[128 127 128 119 123 177 126 126] : bifu
[129 133 129 157 125  72  64 122] : pimal
[130 140 136  67 123 195  89 124] : gem
[129 128 131  82 131 195 167 124] : dal
key -> tag
[89] -> k_116
[167] -> k_196
key gem 7:  | k_116
which: [129 128 131  82 131 195 167 124] | dal
which: [129 133 129 157 125  72  64 122] | pimal
which: [130 140 136  67 123 195  89 124] | gem

[156 146 156 125 106 156  87 167 164 123 158 124] -> til
[150 123 152 127 117 147  97 169 143 116 174 118] -> Mol
[136 170 136 142 141 164 140 146 140 154 168 133] -> Lazif
[140  96 131 122 112 141 173 152  88 123 191 148] -> Puf
[109  93 111 116 136  88 162 100 116 106  80 144] -> gosad
[133 167 137 126 127 134 106 116 161 152 105 125] -> lis
[109 139  99 169 147 130  83 104 114 102  40 122] -> bak
[115  92 135  90  93  81 147 107 172 134 111 119] -> ruf
[120 140  96 176 131 160 132 118  79 116  86 141] -> Kav
which: [120 140  96 176 131 160 132 118  79 116  86 141] | Kav
both lis Lazif:  | [133]
both Kav lis:  | [116]
Table of tags by key:
[134] -> k_221
[152] -> k_142
[153] -> k_649
[169] -> k_979
[102] -> k_79
[170] -> k_212
[103] -> k_411
[106] -> k_832
key bak 10:  | k_79

[169 121  81  82 200]  bup
[130 126 125 132 126]  sigu
[155 137 116 126 115]  bavor
[127 127 127 132 126]  beza
[ 69 109 187 146 175]  zofi
[136 129 119 140 121]  nodu
[131 126 132 113 139]  paf
[133 124 124 129 124]  finan
[128 124 140 122 146]  tel
[130 129 130 127 132]  big
[127 129 131 123 129]  Ziv
[155 100 109 120 123]  Tubud
both tel zofi:  | [146]
both Tubud Ziv:  | [123]

[ 72 161 187 165 169 128] -> Rokam
[176 157 163  70  89 133] -> pavo
[ 73  70 165 170 151 179] -> kibi
[198 170 157 133 126  95] -> Boro
[151  70 165 170  73 152] -> zadi
[102 106 157 133 126  95] -> tole
[143 161 187 165  67 110] -> sizis
Table of tags by key:
[199] -> k_121
[72] -> k_211
[73] -> k_573
[157] -> k_394
[103] -> k_627
[198] -> k_853
[102] -> k_272
key Boro 1:  | k_853
both zadi Rokam:  | [165]
both zadi Boro:  | [170]
which: [ 72 161 187 165 169 128] | Rokam
which: [176 157 163  70  89 133] | pavo
both kibi pavo:  | [70]

[138  82  91  52  83  81] = fuv
[126 135 137 117 120 108] = vegep
[126 135 137 117 138 145] = mipil
[ 82  63  50 150 142 149] = diz
tags:
[149] -> k_686
[126] -> k_567
[150] -> k_888
[83] -> k_880
[63] -> k_952
[82] -> k_579
key diz 1:  | k_579
both fuv diz:  | [82]
both mipil fuv:  | [138]

[111 137 133 108] = puras
[112 187  95  79] = govo
[88 95 91 60] = ful
[111 130 132  95] = Mir
[126 107 127 118] = Vov
[108  94 132 123] = tak
[ 86 133 146  45] = zazaf
both tak Mir:  | [132]
key -> tag
[107] -> k_163
[108] -> k_270
[94] -> k_782
[137] -> k_800
[187] -> k_795
key tak 2:  | k_782
both ful govo:  | [95]
which: [111 130 132  95] | Mir
which: [112 187  95  79] | govo
which: [88 95 91 60] | ful

[152 105 164  84  94 203 157  87 119 112 128 204 135] : Fug
[139 130 177 204  89 138 108  95 153 147 150  86 121] : Tis
[ 95 178 151  83  78  78 129 178 105 146 146 167 139] : veb
both Fug Tis:  | [204]
key -> tag
[135] -> k_393
[121] -> k_171
[139] -> k_974
[204] -> k_176
key Fug 13:  | k_393
which: [ 95 178 151  83  78  78 129 178 105 146 146 167 139] | veb
which: [139 130 177 204  89 138 108  95 153 147 150  86 121] | Tis

[152 143 160 188 119  84  75 102 164 162 163 189  89  87  76  87 169 177
  96  74 136 105 105 187]  Tiv
[173 175  75 138 179 161 161  76 168 163  76 145  90 146 175 148  85 154
 178 107 184  82  85 136]  Rekat
[161 147 159 197 122 101 170 145 161 178 150 205  88  86 155 146 174 197
 109  68 145 101  98 201]  teki
which: [173 175  75 138 179 161 161  76 168 163  76 145  90 146 175 148  85 154
 178 107 184  82  85 136] | Rekat
key -> tag
[146] -> k_591
[147] -> k_794
[87] -> k_115
[86] -> k_129
key Rekat 14:  | k_591
which: [152 143 160 188 119  84  75 102 164 162 163 189  89  87  76  87 169 177
  96  74 136 105 105 187] | Tiv

